Below are the code and all the weights of a small trained network. Each question names an input and a target symbol and asks about switching units off, where a switched-off unit gives its printed mean instead of its output.

import numpy as np


def w(rows, s, z=0):
    codes = np.array(rows[::2]) - 128.0
    scale = np.full(codes.shape[1], s)
    scale[-1] = z or s
    return codes * scale


def f(y):
    return y / 2 * (1 + np.tanh(0.7978845608 * (y + 0.044715 * y**3)))


def softmax(a):
    e = np.exp(a - a.max(-1, keepdims=True))
    return e / e.sum(-1, keepdims=True)


def log_softmax(a):
    a = a - a.max(-1, keepdims=True)
    return a - np.log(np.exp(a).sum(-1, keepdims=True))


def net(x, mask):
    ids = ['ΔΞΩαβγεζηθλπστψ'.index(c) for c in x.split()]
    T = len(ids)
    res = E[ids] + P[:T]
    q, k, v = (res @ M[0].T for M in (Q, K, V))
    z = softmax(np.where(np.tri(T) > 0, q @ k.T / 4**0.5, -1e9)) @ v
    res = res + np.where(mask[0], z, O[0][:, -1]) @ O[0][:, :-1]
    y = f(res @ A[0][:, :-1].T + A[0][:, -1])
    res = res + np.where(mask[1:9], y, B[0][:, -1]) @ B[0][:, :-1]
    return log_softmax(res[-1] @ U[:, :-1].T + U[:, -1])


Q, K, V, O, A, B = {}, {}, {}, {}, {}, {}
E = w([
[189,127,84,96,166,83,193,201,157],'Δ',
[183,145,118,91,135,48,94,82,165],'Ξ',
[212,137,187,148,115,90,164,202,95],'Ω',
[74,114,61,166,161,133,44,100,190],'α',
[164,78,94,176,177,97,102,216,123],'β',
[121,224,149,97,37,116,133,72,116],'γ',
[133,203,130,163,70,113,71,148,154],'ε',
[157,86,149,93,155,141,147,158,173],'ζ',
[95,150,103,94,92,136,90,68,179],'η',
[94,171,197,147,87,198,74,140,183],'θ',
[100,180,2,153,105,60,89,98,132],'λ',
[125,89,193,188,190,154,53,180,158],'π',
[118,70,92,50,146,141,160,93,156],'σ',
[143,119,135,172,154,110,10,146,184],'τ',
[83,61,176,61,169,193,102,72,200],'ψ',
],0.0062)
P = w([
[109,193,178,51,231,26,88,130,203],'0',
[196,74,98,104,35,152,84,143,149],'1',
[42,192,250,44,207,70,41,182,175],'2',
[254,102,81,121,65,218,95,106,129],'3',
[77,219,220,27,226,101,41,194,160],'4',
[185,44,109,167,27,108,143,103,191],'5',
[5,135,238,97,202,8,52,152,203],'6',
],0.0047)
Q[0] = w([
[156,180,64,81,184,213,111,167,64],'H1',
[46,109,111,215,145,156,250,85,24],'H1',
[192,196,102,70,129,203,133,154,50],'H1',
[135,149,153,84,133,193,44,121,122],'H1',
],0.023)
K[0] = w([
[187,192,72,63,215,194,52,145,96],'H1',
[7,149,172,9,171,46,62,224,125],'H1',
[203,205,125,77,161,199,96,137,51],'H1',
[152,150,142,131,175,229,110,74,97],'H1',
],0.021)
V[0] = w([
[1,175,68,132,94,168,70,4,150],'H1',
[144,232,169,48,20,141,179,78,130],'H1',
[162,233,60,219,72,42,92,163,104],'H1',
[128,141,249,221,127,178,47,190,135],'H1',
],0.018)
O[0] = w([
[39,179,138,123,69,171,112,111,174,4],'H1',
[90,111,75,118,89,39,160,81,149,149],'H1',
[187,212,53,135,135,161,153,95,145,73],'H1',
[128,109,142,249,165,129,127,125,164,125],'H1',
],0.016,0.0041)
A[0] = w([
[119,193,173,62,212,129,111,154,85,99],'N1',
[81,222,135,61,213,86,141,152,156,168],'N2',
[53,226,130,157,191,122,191,113,136,62],'N3',
[95,196,184,140,247,76,146,136,85,94],'N4',
[215,122,72,144,85,173,154,76,97,104],'N5',
[155,93,67,172,59,205,210,139,29,3],'N6',
[65,156,158,134,123,85,128,108,143,95],'N7',
[165,178,71,114,173,164,123,112,188,202],'N8',
],0.013,0.0036)
B[0] = w([
[96,158,77,207,61,78,170,185,98,217],'N1',
[143,171,126,122,224,147,60,91,81,199],'N2',
[97,6,103,132,113,159,163,166,18,214],'N3',
[89,101,130,71,83,187,91,44,147,219],'N4',
[96,174,210,169,142,127,186,40,63,208],'N5',
[35,150,41,83,178,194,103,249,172,142],'N6',
[153,152,117,136,171,132,205,128,201,186],'N7',
[190,132,156,89,81,104,96,193,216,252],'N8',
],0.015,0.013)
U = w([
[160,157,60,184,107,87,172,54,72,57],'Δ',
[178,185,134,162,166,65,43,119,195,253],'Ξ',
[162,156,198,93,130,96,116,42,131,72],'Ω',
[88,156,134,181,156,186,91,213,109,127],'α',
[150,164,153,183,37,139,176,127,140,96],'β',
[155,145,1,83,101,125,146,125,211,204],'γ',
[231,51,165,123,199,83,144,191,88,177],'ε',
[48,87,113,34,39,107,95,109,85,149],'ζ',
[97,138,152,115,207,170,147,91,81,158],'η',
[122,102,77,229,147,133,164,134,134,83],'θ',
[144,167,151,61,124,171,105,134,86,55],'λ',
[130,127,160,169,148,190,83,81,137,126],'π',
[82,185,116,140,156,40,158,200,109,74],'σ',
[155,119,90,76,97,180,71,177,203,96],'τ',
[79,128,214,102,164,105,137,150,175,82],'ψ',
],0.0054,0.004)

Each question gives the input, a string of symbols that net reads in full, and the target symbol t.
The units are the heads (4 rows each of Q, K, V and O) and the neurons (one row each of A and B). Each row of codes is followed by its name. A weight is (code - 128) times the scale printed after its matrix; where a second scale follows, it is the last column's (O, A, B and U).
mask holds one flag per unit, heads first, then neurons. A switched-off unit (its flag False) gives its mean, the last column of its rows in O or B, instead of its output. The means were averaged over made-up inputs and are rounded, as every weight is.
A unit's drop is (log p(t) with every unit on - log p(t) with that unit switched off) / (log p(t) with every unit on - log p(t) with every unit switched off).
The circuit of an input: a set's keep is (log p(t) with only the set's units on - log p(t) with every unit switched off) / (log p(t) with every unit on - log p(t) with every unit switched off). Starting from all 9 units, units are removed one at a time, each time the one whose removal leaves the highest keep (on an exact tie, the one counted first), for as long as the keep stays at least 0.8.
circuit, biggest first: the units of the circuit, biggest drop first
most important unit: the unit with the biggest drop
top k neurons: the k neurons with the biggest drops, biggest first
input ε ψ ζ, target ψ: circuit, biggest first	H1; N7
input ε Δ η ψ ζ ε, target β: most important unit	N5
input η σ π Ξ, target Ω: circuit, biggest first	N5; H1; N1
input λ ψ ζ τ ζ, target τ: top 2 neurons	N8; N5
input ε ε β ζ π τ, target Ξ: circuit, biggest first	H1; N3
input ψ ζ Δ ζ β, target ζ: circuit, biggest first	N4; H1
input ζ π ψ β, target α: circuit, biggest first	N6; H1
input ε ζ Δ Δ ζ, target Δ: circuit, biggest first	N1; H1; N5
input Ξ ψ τ ψ τ ζ α, target ζ: circuit, biggest first	H1; N4; N7
input σ η π, target η: circuit, biggest first	H1; N2; N8
input ζ σ β ε ζ π η, target π: circuit, biggest first	H1; N4
input ε ζ η Ω η, target Ω: circuit, biggest first	H1; N5; N4; N3
input ε β ζ ζ α Ξ τ, target Ξ: circuit, biggest first	H1; N3; N2
input α ε ζ ε σ, target ε: most important unit	N3
input ε ζ ε ε ζ ε β, target ε: top 2 neurons	N3; N8
input α Ξ ζ ζ Δ Ξ, target Ω: circuit, biggest first	H1; N5; N1
input ε σ ε α ζ, target α: circuit, biggest first	H1; N2; N1
input ζ η ζ Δ τ λ, target λ: top 2 neurons	N5; N8
input ζ ζ ζ ζ, target ε: top 3 neurons	N4; N5; N1
input ψ σ ζ α, target τ: top 3 neurons	N5; N8; N1
input Δ β ζ ζ π, target ζ: most important unit	N4
input σ σ Ω, target σ: top 2 neurons	N1; N4
input ζ η σ, target η: top 2 neurons	N2; N8
input σ ζ ζ Ξ ε, target Ξ: top 3 neurons	N2; N3; N4
input ζ β σ, target β: top 2 neurons	N1; N5
input ζ η σ σ ζ, target σ: top 2 neurons	N1; N4
